Below are the code and all the weights of a small trained network. Each question names an input and a target symbol and asks about switching units off, where a switched-off unit gives its printed mean instead of its output.

import numpy as np


def w(rows, s, z=0):
    codes = np.array(rows[::2]) - 128.0
    scale = np.full(codes.shape[1], s)
    scale[-1] = z or s
    return codes * scale


def norm(h):
    return h / np.sqrt((h * h).mean(-1, keepdims=True) + 1e-5)


def f(y):
    return np.maximum(y, 0)


def softmax(a):
    e = np.exp(a - a.max(-1, keepdims=True))
    return e / e.sum(-1, keepdims=True)


def log_softmax(a):
    a = a - a.max(-1, keepdims=True)
    return a - np.log(np.exp(a).sum(-1, keepdims=True))


def net(x, mask):
    ids = ['ΓΩαζθμξφ'.index(c) for c in x.split()]
    T = len(ids)
    res = E[ids] + P[:T]
    r = norm(res)
    for j in range(3):
        rows = slice(3 * j, 3 * j + 3)
        q, k, v = (r @ M[0][rows].T for M in (Q, K, V))
        z = softmax(np.where(np.tri(T) > 0, q @ k.T / 3**0.5, -1e9)) @ v
        o = O[0][rows]
        res = res + np.where(mask[j], z, o[:, -1]) @ o[:, :-1]
    y = f(norm(res) @ A[0][:, :-1].T + A[0][:, -1])
    res = res + np.where(mask[3:11], y, B[0][:, -1]) @ B[0][:, :-1]
    return log_softmax(norm(res)[-1] @ U[:, :-1].T + U[:, -1])


Q, K, V, O, A, B = {}, {}, {}, {}, {}, {}
E = w([
[4,206,161,148,131,26],'Γ',
[133,68,151,125,172,133],'Ω',
[155,102,116,101,214,131],'α',
[142,58,133,126,143,142],'ζ',
[115,17,142,110,151,135],'θ',
[88,97,61,139,135,254],'μ',
[101,76,47,106,113,139],'ξ',
[158,66,139,110,169,104],'φ',
],0.00055)
P = w([
[105,126,136,2,123,153],'0',
[107,112,125,54,138,134],'1',
[106,101,119,96,146,127],'2',
[111,103,124,143,156,117],'3',
[123,107,126,173,153,114],'4',
[147,115,125,211,141,109],'5',
[163,105,122,237,151,105],'6',
],0.00054)
Q[0] = w([
[144,31,105,205,237,116],'H0',
[74,21,45,214,240,102],'H0',
[95,184,85,59,79,153],'H0',
[112,254,228,60,50,67],'H1',
[118,249,246,133,121,18],'H1',
[115,254,172,35,23,112],'H1',
[250,170,142,15,2,243],'H2',
[12,235,65,58,9,160],'H2',
[4,60,54,219,251,25],'H2',
],0.0036)
K[0] = w([
[126,132,142,243,156,46],'H0',
[150,117,106,244,142,91],'H0',
[156,90,112,29,138,224],'H0',
[245,4,155,107,219,225],'H1',
[248,5,80,203,214,201],'H1',
[236,10,203,54,218,222],'H1',
[58,223,226,5,96,87],'H2',
[214,25,252,68,245,51],'H2',
[194,41,26,253,167,124],'H2',
],0.0036)
V[0] = w([
[182,142,19,77,177,154],'H0',
[53,171,103,102,130,64],'H0',
[197,67,128,119,122,206],'H0',
[58,148,66,73,103,145],'H1',
[163,104,196,21,121,160],'H1',
[168,73,21,99,139,194],'H1',
[71,107,112,78,86,36],'H2',
[141,127,150,84,176,6],'H2',
[60,166,215,83,148,205],'H2',
],0.002)
O[0] = w([
[142,187,72,208,146,49,201],'H0',
[253,28,61,159,146,184,123],'H0',
[26,230,179,157,66,71,183],'H0',
[233,226,232,168,93,88,221],'H1',
[142,182,135,172,84,243,250],'H1',
[196,58,110,103,100,198,222],'H1',
[158,18,126,64,78,33,160],'H2',
[78,194,105,35,134,47,174],'H2',
[18,92,104,227,224,82,151],'H2',
],0.0016)
A[0] = w([
[61,46,129,124,69,131,14],'N0',
[235,126,166,105,136,159,123],'N1',
[128,116,83,66,182,191,175],'N2',
[75,36,2,96,200,127,93],'N3',
[121,154,136,26,114,87,71],'N4',
[171,130,141,63,178,76,153],'N5',
[148,113,134,205,174,244,2],'N6',
[54,129,169,134,179,137,40],'N7',
],0.0029,0.0024)
B[0] = w([
[97,44,176,210,44,11,140],'N0',
[162,86,39,60,72,178,247],'N1',
[100,107,54,202,153,59,171],'N2',
[86,28,90,18,168,107,172],'N3',
[224,146,176,83,170,72,161],'N4',
[78,158,138,154,105,151,230],'N5',
[232,2,227,210,248,180,181],'N6',
[80,156,184,7,198,217,141],'N7',
],0.0034,0.0013)
U = w([
[4,5,5,5,251,6,90],'Γ',
[5,225,251,5,251,251,171],'Ω',
[5,251,5,251,251,4,210],'α',
[5,251,251,227,5,245,1],'ζ',
[5,5,245,251,4,6,45],'θ',
[250,5,252,251,251,251,204],'μ',
[251,52,4,5,5,251,206],'ξ',
[251,251,249,5,245,5,152],'φ',
],0.0037,0.0033)

Each question gives the input, a string of symbols that net reads in full, and the target symbol t.
The units are the heads (3 rows each of Q, K, V and O) and the neurons (one row each of A and B). Each row of codes is followed by its name. A weight is (code - 128) times the scale printed after its matrix; where a second scale follows, it is the last column's (O, A, B and U).
mask holds one flag per unit, heads first, then neurons. A switched-off unit (its flag False) gives its mean, the last column of its rows in O or B, instead of its output. The means were averaged over made-up inputs and are rounded, as every weight is.
A unit's drop is (log p(t) with every unit on - log p(t) with that unit switched off) / (log p(t) with every unit on - log p(t) with every unit switched off).
The circuit of an input: a set's keep is (log p(t) with only the set's units on - log p(t) with every unit switched off) / (log p(t) with every unit on - log p(t) with every unit switched off). Starting from all 11 units, units are removed one at a time, each time the one whose removal leaves the highest keep (on an exact tie, the one counted first), for as long as the keep stays at least 0.8.
circuit, biggest first: the units of the circuit, biggest drop first
unit that matters most: the unit with the biggest drop
heads that matter: for each layer, one digit per head in row order, 1 if its drop is at least 0.15 and else 0, layers parted by /
input Γ ζ α α θ, target α: circuit, biggest first => (H1)
input α ζ ξ θ φ ζ, target ξ: circuit, biggest first => (H2 N1)
input μ Ω φ, target μ: circuit, biggest first => (H2 N6)
input ξ Γ α, target Γ: circuit, biggest first => (H0 H2 N3 H1)
input Ω Ω μ ξ φ, target ξ: heads that matter => 010
input α ξ ξ α ζ, target ξ: heads that matter => 000
input α Ω Γ Γ Γ φ, target Γ: circuit, biggest first => (H0 H1 N3)
input Ω α φ Ω Ω, target Ω: heads that matter => 100
input α α α Γ ξ, target Γ: heads that matter => 110
input Ω Γ α, target Γ: heads that matter => 101
input ξ ξ α Ω Γ θ, target Γ: heads that matter => 110
input Γ α ζ α α μ, target α: heads that matter => 110
input φ α Γ φ θ, target φ: heads that matter => 011
input ξ θ Ω Γ ζ Ω μ, target Ω: circuit, biggest first => (H1 H0 N7)
input α ζ α, target α: heads that matter => 101
input Γ ζ φ φ Ω, target φ: heads that matter => 111
input Ω α φ Γ, target φ: heads that matter => 101
input ξ Γ ξ Ω, target ξ: unit that matters most => H0
input φ Γ ξ, target Γ: circuit, biggest first => (H0 N3 H1)
input α μ θ ξ Γ Γ, target ξ: circuit, biggest first => (H0 N1)
input α α α α α Γ μ, target Γ: unit that matters most => H1
input ξ ξ θ φ α α φ, target ξ: circuit, biggest first => (N1 H2)
